Here is a tiny trained network, its code and every weight. The questions are about switching its units off for an input and a class, where a switched-off unit gives its printed mean instead of its output.

import numpy as np


def w(rows, s, z=0):
    codes = np.array(rows[::2]) - 128.0
    scale = np.full(codes.shape[1], s)
    scale[-1] = z or s
    return codes * scale


def f(y):
    return y / 2 * (1 + np.tanh(0.7978845608 * (y + 0.044715 * y**3)))


def log_softmax(a):
    a = a - a.max(-1, keepdims=True)
    return a - np.log(np.exp(a).sum(-1, keepdims=True))


def net(x, mask):
    res = np.array(x, float).reshape(1, 2) / 4 @ E
    y = f(res @ A[0][:, :-1].T + A[0][:, -1])
    res = res + np.where(mask, y, B[0][:, -1]) @ B[0][:, :-1]
    return log_softmax(res[-1] @ U[:, :-1].T + U[:, -1])


A, B = {}, {}
E = w([
[146,96,58,117,170,9],'x0',
[38,177,47,229,197,99],'x1',
],0.013)
A[0] = w([
[112,177,99,178,195,132,120],'neuron 0',
[205,106,184,47,47,149,250],'neuron 1',
[154,127,254,76,26,217,193],'neuron 2',
[86,168,63,207,189,102,222],'neuron 3',
[55,190,156,233,91,165,169],'neuron 4',
[97,155,69,183,160,186,185],'neuron 5',
[188,85,92,74,138,114,127],'neuron 6',
[22,214,83,182,187,164,253],'neuron 7',
[160,96,174,93,100,73,90],'neuron 8',
[52,201,177,164,109,169,127],'neuron 9',
[195,90,121,41,102,118,215],'neuron 10',
],0.0093,0.0058)
B[0] = w([
[103,196,51,82,8,140,177],'neuron 0',
[118,72,134,185,219,152,244],'neuron 1',
[149,77,202,120,228,37,251],'neuron 2',
[54,217,114,66,26,2,224],'neuron 3',
[45,96,125,192,92,207,192],'neuron 4',
[4,211,11,140,75,143,185],'neuron 5',
[105,146,82,191,164,111,163],'neuron 6',
[10,162,44,179,49,120,234],'neuron 7',
[84,90,101,183,155,147,163],'neuron 8',
[93,121,105,153,134,157,173],'neuron 9',
[101,143,199,182,187,148,204],'neuron 10',
],0.0083,0.019)
U = w([
[111,168,128,92,49,148,136],'0',
[203,50,87,9,32,198,3],'1',
[254,151,154,97,30,168,13],'2',
[197,92,223,135,193,34,186],'3',
[56,93,131,212,163,221,156],'4',
[42,246,41,133,21,48,161],'5',
[126,74,77,49,75,176,4],'6',
[206,174,102,9,88,233,14],'7',
],0.0079,0.0049)

Each question gives the input, the list of numbers given to net, and the class t.
The units are the neurons (one row each of A and B). Each row of codes is followed by its name. A weight is (code - 128) times the scale printed after its matrix; where a second scale follows, it is the last column's (A, B and U).
mask holds one flag per neuron, in row order. A switched-off neuron (its flag False) gives its mean, the last column of its row in B, instead of its output. The means were averaged over made-up inputs and are rounded, as every weight is.
A unit's drop is (log p(t) with every unit on - log p(t) with that unit switched off) / (log p(t) with every unit on - log p(t) with every unit switched off).
The circuit of an input: a set's keep is (log p(t) with only the set's units on - log p(t) with every unit switched off) / (log p(t) with every unit on - log p(t) with every unit switched off). Starting from all 11 units, units are removed one at a time, each time the one whose removal leaves the highest keep (on an exact tie, the one counted first), for as long as the keep stays at least 0.8.
units of the circuit, in order: the units of the circuit, biggest drop first
k most important neurons: the k neurons with the biggest drops, biggest first
drop when u is switched off: that unit's drop, to one decimal
input [4,-2], class 3: units of the circuit, in order => neuron 7
input [7,-6], class 4: 4 most important neurons => neuron 2; neuron 8; neuron 3; neuron 6
input [6,-1], class 3: 2 most important neurons => neuron 7; neuron 5
input [6,-4], class 4: 2 most important neurons => neuron 2; neuron 3
input [8,-2], class 3: 2 most important neurons => neuron 7; neuron 5
input [8,-6], class 4: 2 most important neurons => neuron 2; neuron 8
input [-1,0], class 4: 4 most important neurons => neuron 3; neuron 0; neuron 2; neuron 7
input [-7,-8], class 3: drop when neuron 2 is switched off => 0.3
input [-7,-3], class 3: drop when neuron 2 is switched off => 0.4
input [-8,-3], class 3: drop when neuron 2 is switched off => 0.6
input [-5,1], class 4: drop when neuron 3 is switched off => 1.7
